Below are the code and all the weights of a small trained network. Each question names an input and a class and asks about switching units off, where a switched-off unit gives its printed mean instead of its output.

import numpy as np


def w(rows, s, z=0):
    codes = np.array(rows[::2]) - 128.0
    scale = np.full(codes.shape[1], s)
    scale[-1] = z or s
    return codes * scale


def f(y):
    return y / 2 * (1 + np.tanh(0.7978845608 * (y + 0.044715 * y**3)))


def log_softmax(a):
    a = a - a.max(-1, keepdims=True)
    return a - np.log(np.exp(a).sum(-1, keepdims=True))


def net(x, mask):
    res = np.array(x, float).reshape(1, 8) / 4 @ E
    y = f(res @ A[0][:, :-1].T + A[0][:, -1])
    res = res + np.where(mask, y, B[0][:, -1]) @ B[0][:, :-1]
    return log_softmax(res[-1] @ U[:, :-1].T + U[:, -1])


A, B = {}, {}
E = w([
[183,202,96,216,142,86,146,68,200,2],'x0',
[89,126,129,132,127,39,94,98,125,124],'x1',
[240,131,231,54,52,175,144,55,165,167],'x2',
[101,151,144,236,50,124,189,130,85,166],'x3',
[112,160,127,198,118,107,145,110,156,122],'x4',
[185,112,47,86,151,151,74,197,136,78],'x5',
[74,158,134,132,57,130,135,175,181,69],'x6',
[30,90,150,141,195,127,175,100,197,93],'x7',
],0.0073)
A[0] = w([
[138,69,123,27,107,205,93,150,159,137,185],'neuron 1',
[217,148,113,65,128,151,61,138,115,76,174],'neuron 2',
[83,85,147,45,174,81,83,99,178,220,160],'neuron 3',
[164,170,182,104,135,98,146,107,123,174,93],'neuron 4',
[77,2,167,70,200,174,137,128,117,85,225],'neuron 5',
[73,179,117,151,144,72,147,90,174,58,235],'neuron 6',
[104,65,120,128,91,131,120,220,97,189,254],'neuron 7',
[170,189,210,102,82,108,166,82,172,95,181],'neuron 8',
[239,148,92,114,116,128,55,130,106,68,196],'neuron 9',
[100,48,68,47,104,100,108,202,105,114,135],'neuron 10',
[218,127,94,107,147,97,103,173,109,81,147],'neuron 11',
[195,126,100,151,123,108,60,113,82,121,194],'neuron 12',
[99,106,131,68,146,140,115,173,141,99,176],'neuron 13',
[28,114,77,186,152,79,142,204,26,125,161],'neuron 14',
],0.0078,0.004)
B[0] = w([
[142,100,182,179,228,152,189,209,75,45,237],'neuron 1',
[198,166,47,83,195,199,168,147,98,97,229],'neuron 2',
[76,146,139,124,154,174,151,161,79,137,207],'neuron 3',
[165,143,131,119,123,116,98,134,172,169,167],'neuron 4',
[115,75,209,149,192,129,194,197,116,140,230],'neuron 5',
[81,92,174,155,189,82,167,218,168,76,248],'neuron 6',
[56,85,146,46,198,137,108,200,61,161,231],'neuron 7',
[80,70,146,58,114,116,150,165,97,189,244],'neuron 8',
[197,179,133,24,172,152,193,108,140,122,236],'neuron 9',
[66,100,169,111,89,145,187,131,132,142,211],'neuron 10',
[176,197,79,75,101,203,159,150,62,150,200],'neuron 11',
[113,179,152,61,141,172,143,119,146,162,188],'neuron 12',
[145,103,173,116,161,130,145,177,146,110,182],'neuron 13',
[73,136,103,168,54,2,50,34,55,162,254],'neuron 14',
],0.008,0.0085)
U = w([
[193,150,125,128,55,183,76,43,232,184,70],'0',
[229,253,38,36,160,208,125,139,138,86,84],'1',
[88,94,168,28,36,52,34,120,66,254,164],'2',
[91,141,100,244,110,73,57,83,151,59,2],'3',
[96,37,222,129,195,150,159,210,126,93,222],'4',
],0.0064,0.0029)

Each question gives the input, the list of numbers given to net, and the class t.
The units are the neurons (one row each of A and B). Each row of codes is followed by its name. A weight is (code - 128) times the scale printed after its matrix; where a second scale follows, it is the last column's (A, B and U).
mask holds one flag per neuron, in row order. A switched-off neuron (its flag False) gives its mean, the last column of its row in B, instead of its output. The means were averaged over made-up inputs and are rounded, as every weight is.
A unit's drop is (log p(t) with every unit on - log p(t) with that unit switched off) / (log p(t) with every unit on - log p(t) with every unit switched off).
The circuit of an input: a set's keep is (log p(t) with only the set's units on - log p(t) with every unit switched off) / (log p(t) with every unit on - log p(t) with every unit switched off). Starting from the 12 units with the biggest drops (on a tie, the unit counted first), units are removed one at a time, each time the one whose removal leaves the highest keep (on an exact tie, the one counted first), for as long as the keep stays at least 0.8.
circuit, biggest first: the units of the circuit, biggest drop first
top k neurons: the k neurons with the biggest drops, biggest first
drop when u is switched off: that unit's drop, to one decimal
input [0,5,-8,4,-4,-7,4,-2], class 2: circuit, biggest first : (neuron 14)
input [1,2,-7,-2,5,0,6,-6], class 3: circuit, biggest first : (neuron 8; neuron 14)
input [4,-6,5,4,2,-4,4,-8], class 2: top 2 neurons : (neuron 8; neuron 1)
input [-8,0,5,-8,-4,7,-6,-5], class 4: top 4 neurons : (neuron 1; neuron 5; neuron 10; neuron 7)
input [4,-3,3,7,-1,-4,2,-8], class 2: top 3 neurons : (neuron 8; neuron 2; neuron 1)
input [-2,4,-7,4,-8,6,-8,-8], class 2: top 3 neurons : (neuron 14; neuron 7; neuron 10)
input [-4,4,7,2,5,-4,0,6], class 2: top 2 neurons : (neuron 1; neuron 6)
input [-6,3,-5,-1,-8,-7,-4,0], class 2: top 2 neurons : (neuron 14; neuron 6)
input [-5,2,8,-1,-6,-7,-7,-2], class 4: top 2 neurons : (neuron 1; neuron 14)
input [3,6,-7,-7,2,-8,-3,-6], class 3: top 2 neurons : (neuron 8; neuron 7)
input [-8,3,-8,-1,4,-2,6,-3], class 2: drop when neuron 14 is switched off : 0.2
input [-1,5,-4,6,1,-4,8,-5], class 2: drop when neuron 14 is switched off : 0.2
input [-3,-3,7,3,-6,1,3,-5], class 1: drop when neuron 5 is switched off : 0.5
input [7,2,-5,3,8,5,7,-2], class 3: top neuron : (neuron 14)
